Here is a tiny trained network, its code and every weight. The questions are about switching its units off for an input and a class, where a switched-off unit gives its printed mean instead of its output.

import numpy as np


def w(rows, s, z=0):
    codes = np.array(rows[::2]) - 128.0
    scale = np.full(codes.shape[1], s)
    scale[-1] = z or s
    return codes * scale


def norm(h):
    return h / np.sqrt((h * h).mean(-1, keepdims=True) + 1e-5)


def f(y):
    return np.maximum(y, 0)


def log_softmax(a):
    a = a - a.max(-1, keepdims=True)
    return a - np.log(np.exp(a).sum(-1, keepdims=True))


def net(x, mask):
    res = np.array(x, float).reshape(1, 6) / 4 @ E
    u = 0
    for l in range(2):
        y = f(norm(res) @ A[l][:, :-1].T + A[l][:, -1])
        res = res + np.where(mask[u : u + 6], y, B[l][:, -1]) @ B[l][:, :-1]
        u += 6
    return log_softmax(norm(res)[-1] @ U[:, :-1].T + U[:, -1])


A, B = {}, {}
E = w([
[254,180,72],'x0',
[129,130,129],'x1',
[130,130,129],'x2',
[61,181,4],'x3',
[91,33,83],'x4',
[127,130,126],'x5',
],0.0038)
A[0] = w([
[141,62,16,130],'0.n0',
[216,14,139,116],'0.n1',
[110,254,190,253],'0.n2',
[151,182,31,94],'0.n3',
[246,117,44,225],'0.n4',
[65,210,28,217],'0.n5',
],0.007,0.0024)
B[0] = w([
[162,61,188,192],'0.n0',
[165,70,229,201],'0.n1',
[79,241,90,237],'0.n2',
[179,74,72,187],'0.n3',
[254,74,187,228],'0.n4',
[53,184,28,254],'0.n5',
],0.0096,0.0048)
A[1] = w([
[243,152,167,118],'1.n0',
[145,169,65,108],'1.n1',
[62,155,254,247],'1.n2',
[68,77,25,128],'1.n3',
[156,230,139,15],'1.n4',
[151,8,121,162],'1.n5',
],0.0091,0.0015)
B[1] = w([
[31,191,171,254],'1.n0',
[206,125,120,205],'1.n1',
[225,151,18,253],'1.n2',
[96,122,246,255],'1.n3',
[130,28,173,200],'1.n4',
[55,93,43,245],'1.n5',
],0.012,0.0042)
U = w([
[225,194,67,251],'0',
[134,27,44,186],'1',
[37,224,92,32],'2',
[27,98,183,110],'3',
[170,204,248,40],'4',
[182,48,230,64],'5',
],0.013,0.0019)

Each question gives the input, the list of numbers given to net, and the class t.
The units are the neurons (one row each of A and B). Each row of codes is followed by its name. A weight is (code - 128) times the scale printed after its matrix; where a second scale follows, it is the last column's (A, B and U).
mask holds one flag per neuron, layer by layer. A switched-off neuron (its flag False) gives its mean, the last column of its row in B, instead of its output. The means were averaged over made-up inputs and are rounded, as every weight is.
A unit's drop is (log p(t) with every unit on - log p(t) with that unit switched off) / (log p(t) with every unit on - log p(t) with every unit switched off).
The circuit of an input: a set's keep is (log p(t) with only the set's units on - log p(t) with every unit switched off) / (log p(t) with every unit on - log p(t) with every unit switched off). Starting from all 12 units, units are removed one at a time, each time the one whose removal leaves the highest keep (on an exact tie, the one counted first), for as long as the keep stays at least 0.8.
units of the circuit, in order: the units of the circuit, biggest drop first
most important unit: the unit with the biggest drop
k most important neurons: the k neurons with the biggest drops, biggest first
top k neurons in layer l: the k neurons of layer l with the biggest drops, biggest first
drop when u is switched off: that unit's drop, to one decimal
input [-5,7,4,-7,1,6], class 1: 2 most important neurons -> (0.n2, 1.n2)
input [0,6,7,-6,-8,7], class 0: units of the circuit, in order -> (1.n3)
input [0,-6,-4,7,4,8], class 3: 3 most important neurons -> (1.n3, 1.n2, 0.n5)
input [-4,0,5,-6,1,-4], class 1: top 3 neurons in layer 1 -> (1.n2, 1.n5, 1.n1)
input [6,-5,-7,-4,0,8], class 4: 3 most important neurons -> (1.n0, 1.n4, 0.n0)
input [-6,-7,0,-1,5,-7], class 1: 3 most important neurons -> (0.n5, 1.n2, 1.n0)
input [-1,-7,7,-8,6,4], class 1: top 2 neurons in layer 0 -> (0.n4, 0.n0)
input [7,-5,-1,7,4,-2], class 1: top 3 neurons in layer 0 -> (0.n2, 0.n0, 0.n3)
input [-5,1,5,8,6,-7], class 3: 2 most important neurons -> (1.n3, 0.n2)
input [-6,-4,5,-2,2,-5], class 1: 3 most important neurons -> (0.n2, 0.n5, 1.n5)
input [7,4,-3,-1,-2,8], class 4: 2 most important neurons -> (1.n0, 1.n2)
input [0,-3,-2,-8,6,-8], class 1: top 3 neurons in layer 1 -> (1.n5, 1.n3, 1.n2)
input [-1,2,-6,6,1,4], class 3: top 4 neurons in layer 1 -> (1.n3, 1.n2, 1.n5, 1.n0)
input [7,-7,0,-2,3,-3], class 5: most important unit -> 0.n4
input [-6,-2,7,0,0,2], class 0: 2 most important neurons -> (1.n2, 0.n5)
input [-6,-1,-1,-5,2,1], class 1: 2 most important neurons -> (0.n2, 1.n5)
input [-2,-6,-7,7,1,-6], class 3: 3 most important neurons -> (1.n3, 1.n2, 0.n2)
input [-8,4,5,-1,6,-1], class 1: 4 most important neurons -> (0.n5, 1.n2, 1.n0, 0.n3)
input [-2,-3,4,-7,-4,3], class 0: 3 most important neurons -> (1.n2, 0.n4, 1.n3)
input [-4,8,-2,-3,2,-7], class 1: most important unit -> 0.n2
input [-3,1,0,5,2,-7], class 3: top 2 neurons in layer 0 -> (0.n2, 0.n0)
input [8,2,7,-6,-2,-8], class 4: drop when 1.n0 is switched off -> 0.7
input [-3,5,-8,6,1,4], class 3: drop when 0.n5 is switched off -> -0.1
input [-8,-4,-1,-7,-6,-4], class 0: drop when 1.n2 is switched off -> 0.8
